Here is a tiny trained network, its code and every weight. The questions are about switching its units off for an input and a class, where a switched-off unit gives its printed mean instead of its output.

import numpy as np


def w(rows, s, z=0):
    codes = np.array(rows[::2]) - 128.0
    scale = np.full(codes.shape[1], s)
    scale[-1] = z or s
    return codes * scale


def norm(h):
    return h / np.sqrt((h * h).mean(-1, keepdims=True) + 1e-5)


def f(y):
    return np.maximum(y, 0)


def log_softmax(a):
    a = a - a.max(-1, keepdims=True)
    return a - np.log(np.exp(a).sum(-1, keepdims=True))


def net(x, mask):
    res = np.array(x, float).reshape(1, 3) / 4 @ E
    u = 0
    for l in range(2):
        y = f(norm(res) @ A[l][:, :-1].T + A[l][:, -1])
        res = res + np.where(mask[u : u + 14], y, B[l][:, -1]) @ B[l][:, :-1]
        u += 14
    return log_softmax(norm(res)[-1] @ U[:, :-1].T + U[:, -1])


A, B = {}, {}
E = w([
[29,119,76],'x0',
[174,59,58],'x1',
[86,10,252],'x2',
],0.0031)
A[0] = w([
[139,55,122,106],'L0N0',
[181,46,47,2],'L0N1',
[146,17,117,163],'L0N2',
[73,180,172,42],'L0N3',
[133,113,140,100],'L0N4',
[64,82,59,71],'L0N5',
[190,116,138,79],'L0N6',
[183,107,35,149],'L0N7',
[222,95,131,89],'L0N8',
[97,113,99,89],'L0N9',
[251,82,128,98],'L0N10',
[132,126,127,107],'L0N11',
[62,63,44,82],'L0N12',
[149,135,137,100],'L0N13',
],0.011,0.005)
B[0] = w([
[164,109,125,188],'L0N0',
[54,119,3,180],'L0N1',
[142,82,66,253],'L0N2',
[195,126,160,162],'L0N3',
[139,122,132,138],'L0N4',
[84,139,174,187],'L0N5',
[103,139,152,158],'L0N6',
[166,138,61,236],'L0N7',
[82,147,157,189],'L0N8',
[113,134,150,148],'L0N9',
[65,148,164,218],'L0N10',
[127,126,132,128],'L0N11',
[68,150,175,206],'L0N12',
[121,124,141,135],'L0N13',
],0.036,0.0053)
A[1] = w([
[137,130,129,82],'L1N0',
[171,155,160,73],'L1N1',
[110,176,105,135],'L1N2',
[141,178,170,81],'L1N3',
[7,190,229,65],'L1N4',
[134,153,104,97],'L1N5',
[154,181,78,112],'L1N6',
[137,135,118,78],'L1N7',
[130,129,130,88],'L1N8',
[168,157,153,100],'L1N9',
[149,20,113,121],'L1N10',
[151,178,196,96],'L1N11',
[98,187,106,137],'L1N12',
[179,163,91,3],'L1N13',
],0.015,0.0023)
B[1] = w([
[122,136,129,130],'L1N0',
[105,125,62,155],'L1N1',
[161,99,158,176],'L1N2',
[100,108,73,161],'L1N3',
[35,190,252,255],'L1N4',
[149,115,140,150],'L1N5',
[169,113,167,177],'L1N6',
[135,134,130,132],'L1N7',
[123,126,149,128],'L1N8',
[106,136,67,154],'L1N9',
[213,173,172,188],'L1N10',
[83,61,56,177],'L1N11',
[158,94,177,189],'L1N12',
[179,164,149,152],'L1N13',
],0.03,0.0087)
U = w([
[51,137,223,142],'0',
[252,102,178,144],'1',
[97,82,35,142],'2',
[128,140,137,140],'3',
[142,183,109,9],'4',
],0.013,0.011)

Each question gives the input, the list of numbers given to net, and the class t.
The units are the neurons (one row each of A and B). Each row of codes is followed by its name. A weight is (code - 128) times the scale printed after its matrix; where a second scale follows, it is the last column's (A, B and U).
mask holds one flag per neuron, layer by layer. A switched-off neuron (its flag False) gives its mean, the last column of its row in B, instead of its output. The means were averaged over made-up inputs and are rounded, as every weight is.
A unit's drop is (log p(t) with every unit on - log p(t) with that unit switched off) / (log p(t) with every unit on - log p(t) with every unit switched off).
The circuit of an input: a set's keep is (log p(t) with only the set's units on - log p(t) with every unit switched off) / (log p(t) with every unit on - log p(t) with every unit switched off). Starting from the 12 units with the biggest drops (on a tie, the unit counted first), units are removed one at a time, each time the one whose removal leaves the highest keep (on an exact tie, the one counted first), for as long as the keep stays at least 0.8.
units of the circuit, in order: the units of the circuit, biggest drop first
most important unit: the unit with the biggest drop
k most important neurons: the k neurons with the biggest drops, biggest first
top k neurons in layer l: the k neurons of layer l with the biggest drops, biggest first
drop of u: that unit's drop, to one decimal
input [-5,6,5], class 2: units of the circuit, in order => (L1N4)
input [-1,5,-5], class 1: units of the circuit, in order => (L0N7, L1N6)
input [1,-6,-6], class 1: top 2 neurons in layer 0 => (L0N12, L0N10)
input [3,-8,4], class 2: top 4 neurons in layer 0 => (L0N2, L0N3, L0N10, L0N12)
input [6,-7,2], class 2: 3 most important neurons => (L0N3, L0N2, L0N10)
input [4,6,3], class 2: 2 most important neurons => (L0N2, L1N4)
input [5,8,7], class 2: top 4 neurons in layer 1 => (L1N4, L1N12, L1N6, L1N2)
input [3,6,-1], class 2: 2 most important neurons => (L0N7, L1N4)
input [-1,8,-3], class 2: 2 most important neurons => (L0N7, L0N1)
input [1,4,-2], class 2: top 2 neurons in layer 0 => (L0N1, L0N7)
input [-4,-5,-6], class 1: 3 most important neurons => (L0N10, L0N12, L1N4)
input [-4,8,-7], class 2: top 2 neurons in layer 1 => (L1N4, L1N10)
input [5,3,8], class 1: 2 most important neurons => (L0N2, L1N10)
input [-2,2,7], class 1: most important unit => L1N10
input [-4,8,1], class 2: drop of L0N2 => 0.1
